Below are the code and all the weights of a small trained network. Each question names an input and a class and asks about switching units off, where a switched-off unit gives its printed mean instead of its output.

import numpy as np


def w(rows, s, z=0):
    codes = np.array(rows[::2]) - 128.0
    scale = np.full(codes.shape[1], s)
    scale[-1] = z or s
    return codes * scale


def f(y):
    return y / 2 * (1 + np.tanh(0.7978845608 * (y + 0.044715 * y**3)))


def log_softmax(a):
    a = a - a.max(-1, keepdims=True)
    return a - np.log(np.exp(a).sum(-1, keepdims=True))


def net(x, mask):
    res = np.array(x, float).reshape(1, 7) / 4 @ E
    y = f(res @ A[0][:, :-1].T + A[0][:, -1])
    res = res + np.where(mask, y, B[0][:, -1]) @ B[0][:, :-1]
    return log_softmax(res[-1] @ U[:, :-1].T + U[:, -1])


A, B = {}, {}
E = w([
[162,212,3,63,237,90],'x0',
[162,20,156,38,214,205],'x1',
[120,233,254,75,190,108],'x2',
[6,87,130,197,216,62],'x3',
[240,108,149,227,178,64],'x4',
[128,128,128,128,129,124],'x5',
[126,130,126,127,123,129],'x6',
],0.0031)
A[0] = w([
[125,201,233,93,171,113,102],'N0',
[219,161,129,90,66,174,104],'N1',
[114,88,207,157,73,143,106],'N2',
[153,204,14,93,214,127,118],'N3',
[115,88,205,156,74,142,104],'N4',
[252,97,163,226,172,78,112],'N5',
[119,95,179,143,87,131,90],'N6',
[114,88,206,157,73,143,105],'N7',
[150,30,151,53,199,162,109],'N8',
[140,93,135,106,158,150,84],'N9',
[147,63,143,83,181,164,95],'N10',
[92,249,89,201,41,74,120],'N11',
[10,87,129,195,238,108,107],'N12',
[127,130,127,128,129,130,34],'N13',
[132,124,138,131,123,114,254],'N14',
[134,124,141,134,122,113,239],'N15',
[124,205,245,92,170,114,112],'N16',
[116,89,197,151,77,137,98],'N17',
[133,44,29,148,79,129,110],'N18',
[2,140,104,39,64,169,114],'N19',
[231,165,129,82,59,177,110],'N20',
[133,46,31,148,80,130,108],'N21',
[127,129,126,128,129,130,31],'N22',
],0.0085,0.0053)
B[0] = w([
[155,177,53,203,87,149,168],'N0',
[80,141,174,143,87,51,167],'N1',
[142,104,75,108,173,75,157],'N2',
[152,66,34,87,204,24,208],'N3',
[142,105,77,111,173,75,154],'N4',
[154,252,196,67,191,170,202],'N5',
[141,122,102,132,165,85,127],'N6',
[142,104,76,109,173,75,156],'N7',
[209,46,190,168,107,146,177],'N8',
[163,115,153,161,133,119,115],'N9',
[185,87,168,166,123,130,142],'N10',
[209,9,218,167,135,172,200],'N11',
[85,159,196,129,36,13,192],'N12',
[145,148,144,171,152,98,89],'N13',
[97,91,99,55,87,181,254],'N14',
[94,90,98,52,84,184,236],'N15',
[154,176,38,202,77,163,181],'N16',
[141,111,86,119,172,77,145],'N17',
[137,186,58,199,95,160,171],'N18',
[178,238,185,73,199,171,179],'N19',
[69,142,181,139,76,40,182],'N20',
[137,185,61,199,98,157,168],'N21',
[146,149,144,173,153,97,89],'N22',
],0.023,0.004)
U = w([
[142,87,46,113,227,40,87],'0',
[142,198,57,254,85,177,92],'1',
[120,107,128,85,110,160,255],'2',
[189,48,212,187,133,157,78],'3',
[48,160,197,141,76,44,79],'4',
[140,226,183,85,212,176,86],'5',
[83,105,108,87,111,167,169],'6',
],0.0069,0.0045)

Each question gives the input, the list of numbers given to net, and the class t.
The units are the neurons (one row each of A and B). Each row of codes is followed by its name. A weight is (code - 128) times the scale printed after its matrix; where a second scale follows, it is the last column's (A, B and U).
mask holds one flag per neuron, in row order. A switched-off neuron (its flag False) gives its mean, the last column of its row in B, instead of its output. The means were averaged over made-up inputs and are rounded, as every weight is.
A unit's drop is (log p(t) with every unit on - log p(t) with that unit switched off) / (log p(t) with every unit on - log p(t) with every unit switched off).
most important unit: the unit with the biggest drop
top k neurons: the k neurons with the biggest drops, biggest first
drop of u: that unit's drop, to one decimal
input [-7,-5,-5,-8,3,-5,7], class 4: top 3 neurons -> [N20, N1, N3]
input [2,-8,-1,-8,-3,-4,0], class 3: top 2 neurons -> [N11, N12]
input [0,8,-2,-8,-2,0,7], class 3: most important unit -> N8
input [4,5,0,0,8,0,6], class 5: top 2 neurons -> [N5, N11]
input [6,-4,7,-4,1,-3,7], class 1: top 2 neurons -> [N16, N0]
input [0,1,-2,-5,1,4,2], class 4: top 3 neurons -> [N20, N1, N11]
input [4,-2,-6,8,-4,1,-8], class 4: top 2 neurons -> [N12, N16]
input [8,7,6,1,5,6,-3], class 0: top 2 neurons -> [N3, N11]
input [-4,6,1,3,4,0,2], class 3: top 2 neurons -> [N8, N3]
input [-7,3,7,4,-8,1,-4], class 5: top 2 neurons -> [N19, N3]
input [-4,-7,-3,4,5,-2,7], class 3: top 2 neurons -> [N11, N3]
input [2,1,4,0,-3,-2,-1], class 1: top 4 neurons -> [N16, N0, N5, N11]
input [-7,-4,-6,-7,8,5,3], class 5: drop of N3 -> 0.5
input [-4,0,1,5,6,-4,-1], class 5: drop of N10 -> 0.0
input [2,-4,4,8,8,-2,-3], class 4: most important unit -> N12
input [6,-8,-4,0,4,-7,-6], class 3: drop of N11 -> 1.6
